Below are the code and all the weights of a small trained network. Each question names an input and a target symbol and asks about switching units off, where a switched-off unit gives its printed mean instead of its output.

import numpy as np


def w(rows, s, z=0):
    codes = np.array(rows[::2]) - 128.0
    scale = np.full(codes.shape[1], s)
    scale[-1] = z or s
    return codes * scale


def softmax(a):
    e = np.exp(a - a.max(-1, keepdims=True))
    return e / e.sum(-1, keepdims=True)


def log_softmax(a):
    a = a - a.max(-1, keepdims=True)
    return a - np.log(np.exp(a).sum(-1, keepdims=True))


def net(x, mask):
    ids = ['αγδεηθλμξπστφψω'.index(c) for c in x.split()]
    T = len(ids)
    res = E[ids] + P[:T]
    u = 0
    for l in range(3):
        r = res
        for j in range(2):
            rows = slice(3 * j, 3 * j + 3)
            q, k, v = (r @ M[l][rows].T for M in (Q, K, V))
            z = softmax(np.where(np.tri(T) > 0, q @ k.T / 3**0.5, -1e9)) @ v
            o = O[l][rows]
            res = res + np.where(mask[u + j], z, o[:, -1]) @ o[:, :-1]
        u += 2
    return log_softmax(res[-1] @ U[:, :-1].T + U[:, -1])


Q, K, V, O = {}, {}, {}, {}
E = w([
[169,99,156,48,96,105,182,159,189,160,64,232],'α',
[52,246,40,136,162,107,127,156,185,55,82,132],'γ',
[103,180,180,95,154,195,137,149,209,210,145,54],'δ',
[105,177,51,112,83,111,72,96,96,225,156,178],'ε',
[76,75,98,76,119,155,134,117,121,86,171,140],'η',
[164,138,177,41,49,127,204,187,91,146,98,13],'θ',
[147,149,137,76,49,65,59,159,150,163,119,205],'λ',
[142,59,183,73,95,82,167,193,230,95,114,142],'μ',
[133,47,106,120,60,51,101,146,154,102,69,111],'ξ',
[74,89,185,104,195,146,72,70,105,218,13,108],'π',
[87,48,84,74,105,32,105,139,105,142,142,123],'σ',
[94,160,174,136,145,63,51,165,176,176,197,36],'τ',
[168,203,122,162,194,37,142,74,171,196,24,116],'φ',
[201,160,138,104,109,95,70,97,125,82,254,66],'ψ',
[138,81,79,181,166,49,139,68,157,131,199,145],'ω',
],0.014)
P = w([
[223,54,75,208,207,252,100,254,92,164,142,198],'0',
[238,61,78,118,218,180,82,232,94,132,137,183],'1',
[211,86,79,117,195,166,78,210,127,138,133,165],'2',
[186,105,90,105,168,145,98,191,146,128,132,154],'3',
[168,119,93,101,146,138,104,165,167,144,124,139],'4',
[150,126,102,96,119,124,112,142,177,142,124,121],'5',
[132,132,103,93,105,115,119,120,197,157,125,105],'6',
[116,142,116,85,90,108,129,101,214,152,121,91],'7',
[102,147,111,84,72,92,136,80,217,167,120,76],'8',
[79,152,125,83,57,77,152,58,220,163,125,60],'9',
[69,155,138,73,50,76,154,45,233,179,119,49],'10',
[60,164,143,58,32,63,166,19,228,170,121,47],'11',
],0.0063)
Q[0] = w([
[91,118,88,202,246,218,88,106,44,95,162,61],'L0H0',
[92,193,130,147,121,183,152,69,58,134,146,122],'L0H0',
[118,110,91,108,96,2,104,156,202,138,145,97],'L0H0',
[175,93,129,151,137,170,129,145,68,144,137,136],'L0H1',
[106,115,134,164,123,191,135,145,79,111,128,166],'L0H1',
[132,128,114,77,115,68,132,182,159,139,140,122],'L0H1',
],0.0089)
K[0] = w([
[189,171,89,167,188,202,74,198,82,125,136,174],'L0H0',
[254,131,91,135,77,228,146,223,129,150,151,213],'L0H0',
[91,171,149,102,142,49,124,48,153,154,137,97],'L0H0',
[172,139,94,162,191,148,122,200,85,104,116,149],'L0H1',
[201,70,139,174,231,173,107,221,76,173,138,143],'L0H1',
[85,131,120,121,133,120,129,19,170,131,102,127],'L0H1',
],0.0074)
V[0] = w([
[34,114,124,168,160,147,67,103,30,167,73,79],'L0H0',
[136,57,156,206,83,92,144,164,206,92,98,46],'L0H0',
[122,145,58,86,216,115,114,191,133,139,147,174],'L0H0',
[214,130,82,226,141,147,139,176,84,91,149,148],'L0H1',
[77,222,78,119,150,137,211,165,175,4,128,70],'L0H1',
[236,34,254,135,103,146,163,57,147,179,207,89],'L0H1',
],0.005)
O[0] = w([
[166,115,60,158,29,118,144,204,139,104,132,94,90],'L0H0',
[96,74,210,172,155,59,46,137,183,66,85,151,159],'L0H0',
[101,107,86,19,171,160,149,167,114,172,168,173,202],'L0H0',
[199,90,142,134,155,210,67,202,62,165,67,116,95],'L0H1',
[157,152,112,2,130,136,132,107,87,104,158,115,190],'L0H1',
[97,114,128,210,79,205,156,138,84,107,153,141,3],'L0H1',
],0.0062,0.0056)
Q[1] = w([
[81,159,56,141,200,197,175,63,156,130,100,137],'L1H0',
[202,115,193,86,50,138,194,86,116,132,108,111],'L1H0',
[132,155,102,218,148,210,163,104,55,68,104,67],'L1H0',
[105,218,60,104,126,170,151,138,132,77,102,101],'L1H1',
[103,137,58,167,92,248,147,52,2,121,163,68],'L1H1',
[74,156,191,130,101,238,169,63,91,201,73,139],'L1H1',
],0.0092)
K[1] = w([
[54,122,62,100,118,203,115,201,142,118,59,174],'L1H0',
[115,88,212,84,25,88,149,104,130,167,125,110],'L1H0',
[174,45,151,106,160,202,112,250,100,164,83,168],'L1H0',
[188,197,159,2,142,112,93,228,148,129,128,100],'L1H1',
[186,129,136,139,151,225,78,238,94,123,130,179],'L1H1',
[52,87,147,112,127,170,80,233,109,161,74,150],'L1H1',
],0.0086)
V[1] = w([
[104,83,97,72,70,118,146,125,147,111,19,235],'L1H0',
[248,107,112,98,126,197,190,126,106,98,104,169],'L1H0',
[182,95,127,108,104,133,58,134,97,103,218,135],'L1H0',
[64,82,85,136,118,158,115,95,132,88,252,164],'L1H1',
[48,98,86,85,82,60,70,118,102,181,111,76],'L1H1',
[3,171,191,72,47,172,134,177,141,82,99,161],'L1H1',
],0.0065)
O[1] = w([
[148,138,189,78,59,169,53,133,147,103,162,255,188],'L1H0',
[44,159,204,244,64,115,187,74,207,109,118,190,30],'L1H0',
[64,63,36,190,130,128,111,92,147,140,111,156,81],'L1H0',
[201,105,78,71,156,210,92,91,242,96,96,170,56],'L1H1',
[52,133,139,122,104,234,135,164,88,69,111,154,254],'L1H1',
[91,94,116,89,181,85,92,231,128,218,119,252,86],'L1H1',
],0.0066,0.0051)
Q[2] = w([
[127,101,150,71,114,105,60,132,115,147,59,120],'L2H0',
[191,18,203,131,41,144,75,135,99,195,139,152],'L2H0',
[128,229,110,97,124,112,108,213,186,60,104,194],'L2H0',
[137,94,143,142,93,150,57,146,148,173,157,2],'L2H1',
[196,44,233,205,93,181,116,74,50,175,188,138],'L2H1',
[191,27,109,112,71,64,109,100,111,142,129,129],'L2H1',
],0.0071)
K[2] = w([
[91,127,80,79,92,81,160,166,139,59,153,119],'L2H0',
[63,72,97,215,49,113,151,221,196,101,62,170],'L2H0',
[165,91,173,2,112,110,73,91,105,112,125,135],'L2H0',
[47,182,120,190,227,146,178,113,162,123,115,98],'L2H1',
[117,98,119,247,129,148,155,159,156,130,69,168],'L2H1',
[91,144,88,233,173,49,47,60,64,105,95,144],'L2H1',
],0.0069)
V[2] = w([
[162,105,177,90,108,108,30,50,97,172,141,67],'L2H0',
[119,103,120,166,150,32,92,170,178,19,156,84],'L2H0',
[235,141,88,97,20,83,132,118,171,101,245,131],'L2H0',
[19,171,231,93,177,160,143,178,248,168,160,69],'L2H1',
[227,2,149,90,133,75,251,141,119,127,31,134],'L2H1',
[168,191,96,140,94,56,59,151,146,114,70,156],'L2H1',
],0.0058)
O[2] = w([
[81,140,164,187,82,169,102,103,139,171,92,200,152],'L2H0',
[141,112,118,166,86,53,86,175,171,32,99,153,156],'L2H0',
[147,152,57,173,81,145,218,176,211,151,168,148,164],'L2H0',
[196,124,138,215,190,145,201,128,132,92,132,176,255],'L2H1',
[78,247,145,2,132,93,210,87,166,75,158,110,75],'L2H1',
[87,117,74,172,134,84,92,107,144,163,100,31,186],'L2H1',
],0.0076,0.0058)
U = w([
[114,155,118,66,161,114,168,95,145,151,181,93,71],'α',
[197,114,46,98,193,95,128,190,85,126,99,100,145],'γ',
[174,144,163,180,166,172,162,142,134,153,185,183,155],'δ',
[141,145,90,129,83,113,79,97,123,254,172,168,153],'ε',
[68,68,110,67,85,234,135,170,92,51,242,158,189],'η',
[147,146,166,120,61,99,184,195,55,78,209,80,185],'θ',
[29,95,69,167,154,97,192,119,186,197,98,118,82],'λ',
[131,148,113,128,150,99,164,115,128,101,148,145,79],'μ',
[141,118,189,127,175,52,74,114,198,123,177,174,2],'ξ',
[79,106,176,99,173,201,86,49,104,154,55,128,168],'π',
[134,140,117,108,116,139,140,127,148,140,135,137,88],'σ',
[143,152,170,147,77,150,64,139,119,51,85,172,131],'τ',
[166,191,132,168,124,57,142,72,103,150,89,141,147],'φ',
[221,137,102,116,99,172,102,35,216,96,100,75,178],'ψ',
[150,150,86,163,47,122,181,214,157,141,156,150,95],'ω',
],0.0061,0.0045)

Each question gives the input, a string of symbols that net reads in full, and the target symbol t.
The units are the heads (3 rows each of Q, K, V and O). Each row of codes is followed by its name. A weight is (code - 128) times the scale printed after its matrix; where a second scale follows, it is the last column's (O and U).
mask holds one flag per head, layer by layer. A switched-off head (its flag False) gives its mean, the last column of its rows in O, instead of its output. The means were averaged over made-up inputs and are rounded, as every weight is.
A unit's drop is (log p(t) with every unit on - log p(t) with that unit switched off) / (log p(t) with every unit on - log p(t) with every unit switched off).
The circuit of an input: a set's keep is (log p(t) with only the set's units on - log p(t) with every unit switched off) / (log p(t) with every unit on - log p(t) with every unit switched off). Starting from all 6 units, units are removed one at a time, each time the one whose removal leaves the highest keep (on an exact tie, the one counted first), for as long as the keep stays at least 0.8.
circuit, biggest first: the units of the circuit, biggest drop first
unit that matters most: the unit with the biggest drop
heads that matter: for each layer, one digit per head in row order, 1 if its drop is at least 0.15 and else 0, layers parted by /
input γ ψ η γ σ φ α, target θ: unit that matters most : L1H1
input θ α γ α π α τ η γ, target α: circuit, biggest first : L2H1, L0H1
input ψ γ φ, target φ: heads that matter : 01 / 11 / 00
input γ μ η α ξ γ τ α α, target γ: heads that matter : 00 / 10 / 00
input γ μ α η τ ψ γ ε γ γ α, target α: circuit, biggest first : L0H1, L2H1, L1H0, L1H1
input α σ μ τ α α μ, target ξ: circuit, biggest first : L0H0, L1H1
input φ μ ε η ω γ ξ, target ψ: heads that matter : 00 / 01 / 00
input η γ π η τ μ, target γ: heads that matter : 00 / 10 / 00
input θ τ α γ γ ω τ γ, target ω: heads that matter : 00 / 01 / 10
input μ σ π ω γ η α γ π σ, target η: circuit, biggest first : L1H1, L0H1
input γ π γ γ γ λ μ γ γ ψ ω γ, target ψ: circuit, biggest first : L1H1, L0H1
input θ γ γ ψ γ ω τ ψ η α, target λ: heads that matter : 01 / 10 / 00
input γ τ α α γ δ φ γ, target δ: circuit, biggest first : L2H1, L1H0
input τ γ γ ω η ε γ γ τ γ, target τ: unit that matters most : L1H0
input γ π γ, target π: heads that matter : 00 / 00 / 10
input σ α ω τ π γ α γ η τ, target γ: heads that matter : 00 / 10 / 00
input ξ λ α τ λ μ, target γ: heads that matter : 00 / 11 / 00
input η λ φ γ η π η γ δ, target δ: heads that matter : 00 / 00 / 01
input α ω γ ω σ θ α φ φ γ γ α, target α: heads that matter : 01 / 01 / 01
input γ τ α γ τ ε τ σ γ α γ γ, target γ: heads that matter : 11 / 11 / 01
input α λ ω α μ, target ψ: unit that matters most : L1H1
input τ θ γ α ε α η ξ, target τ: circuit, biggest first : L0H0, L2H0, L1H0
input α μ γ μ μ γ ψ ω γ π τ, target γ: circuit, biggest first : L1H0, L0H1
input γ ω ξ α τ σ, target γ: heads that matter : 11 / 10 / 00
input ξ γ ψ α γ, target ψ: heads that matter : 00 / 11 / 00
input η ω γ γ ε ψ σ ψ δ α γ γ, target γ: heads that matter : 01 / 11 / 01
input γ γ ω ω γ φ τ γ π ω γ λ, target ψ: unit that matters most : L1H1
input π γ π η ψ γ, target π: circuit, biggest first : L1H0, L2H0
input γ ω λ η π μ, target ω: circuit, biggest first : L0H1, L0H0, L2H0, L1H1
